Here is a tiny trained network, its code and every weight. The questions are about switching its units off for an input and a class, where a switched-off unit gives its printed mean instead of its output.

import numpy as np


def w(rows, s, z=0):
    codes = np.array(rows[::2]) - 128.0
    scale = np.full(codes.shape[1], s)
    scale[-1] = z or s
    return codes * scale


def f(y):
    return np.maximum(y, 0)


def log_softmax(a):
    a = a - a.max(-1, keepdims=True)
    return a - np.log(np.exp(a).sum(-1, keepdims=True))


def net(x, mask):
    res = np.array(x, float).reshape(1, 8) / 4 @ E
    y = f(res @ A[0][:, :-1].T + A[0][:, -1])
    res = res + np.where(mask, y, B[0][:, -1]) @ B[0][:, :-1]
    return log_softmax(res[-1] @ U[:, :-1].T + U[:, -1])


A, B = {}, {}
E = w([
[152,149,113,188,164,146,91,121],'x0',
[173,109,106,124,126,115,138,102],'x1',
[13,2,15,140,17,136,40,90],'x2',
[122,217,36,56,174,29,70,124],'x3',
[123,111,148,63,125,117,135,71],'x4',
[77,136,153,111,119,132,124,169],'x5',
[160,114,110,138,142,125,125,100],'x6',
[194,144,102,197,63,72,170,106],'x7',
],0.0063)
A[0] = w([
[161,17,244,195,101,229,186,134,68],'N0',
[197,142,220,94,196,122,195,111,73],'N1',
[195,209,177,80,192,138,238,187,32],'N2',
[168,121,125,212,12,34,128,108,128],'N3',
[169,178,56,55,171,2,44,194,77],'N4',
[98,84,158,141,88,167,177,240,126],'N5',
[67,10,63,118,70,150,72,71,3],'N6',
[132,48,166,185,134,184,192,162,8],'N7',
[51,104,177,56,181,168,62,105,186],'N8',
],0.0061,0.0023)
B[0] = w([
[86,233,38,68,64,208,192,45,255],'N0',
[58,41,175,172,155,41,69,210,225],'N1',
[2,71,141,223,163,37,178,164,250],'N2',
[211,57,194,91,202,157,76,207,200],'N3',
[109,210,68,84,78,228,230,10,227],'N4',
[154,188,209,37,189,130,141,136,196],'N5',
[81,51,176,231,218,59,112,160,236],'N6',
[92,199,89,90,90,168,126,59,191],'N7',
[242,132,189,94,106,123,143,214,201],'N8',
],0.0058,0.0067)
U = w([
[78,45,85,198,164,82,58,148,69],'0',
[108,207,1,75,73,206,150,21,6],'1',
[179,121,101,115,117,130,72,129,219],'2',
[205,96,106,106,145,157,67,164,214],'3',
],0.006,0.0026)

Each question gives the input, the list of numbers given to net, and the class t.
The units are the neurons (one row each of A and B). Each row of codes is followed by its name. A weight is (code - 128) times the scale printed after its matrix; where a second scale follows, it is the last column's (A, B and U).
mask holds one flag per neuron, in row order. A switched-off neuron (its flag False) gives its mean, the last column of its row in B, instead of its output. The means were averaged over made-up inputs and are rounded, as every weight is.
A unit's drop is (log p(t) with every unit on - log p(t) with that unit switched off) / (log p(t) with every unit on - log p(t) with every unit switched off).
The circuit of an input: a set's keep is (log p(t) with only the set's units on - log p(t) with every unit switched off) / (log p(t) with every unit on - log p(t) with every unit switched off). Starting from all 9 units, units are removed one at a time, each time the one whose removal leaves the highest keep (on an exact tie, the one counted first), for as long as the keep stays at least 0.8.
circuit, biggest first: the units of the circuit, biggest drop first
unit that matters most: the unit with the biggest drop
k most important neurons: the k neurons with the biggest drops, biggest first
drop when u is switched off: that unit's drop, to one decimal
input [-8,3,-7,-7,-2,-8,5,5], class 0: unit that matters most => N1
input [-4,-8,-7,2,6,2,4,5], class 0: circuit, biggest first => N2; N1
input [-7,-1,6,-8,-2,-7,-3,5], class 1: 2 most important neurons => N0; N7
input [4,7,-8,-1,-7,-6,4,-6], class 0: 2 most important neurons => N2; N1
input [-3,2,7,-8,-1,-3,-6,1], class 1: 2 most important neurons => N0; N7
input [4,-2,-6,-2,-5,3,-1,6], class 0: 4 most important neurons => N2; N1; N4; N8
input [3,-2,6,-7,-4,4,3,-5], class 1: drop when N1 is switched off => 0.3
input [-2,-8,-8,7,-6,0,1,1], class 0: drop when N6 is switched off => -0.1
input [6,-1,-8,6,-5,-8,-5,2], class 0: drop when N0 is switched off => 0.2
input [-4,-8,-8,-1,1,-6,-5,-7], class 0: 2 most important neurons => N2; N1
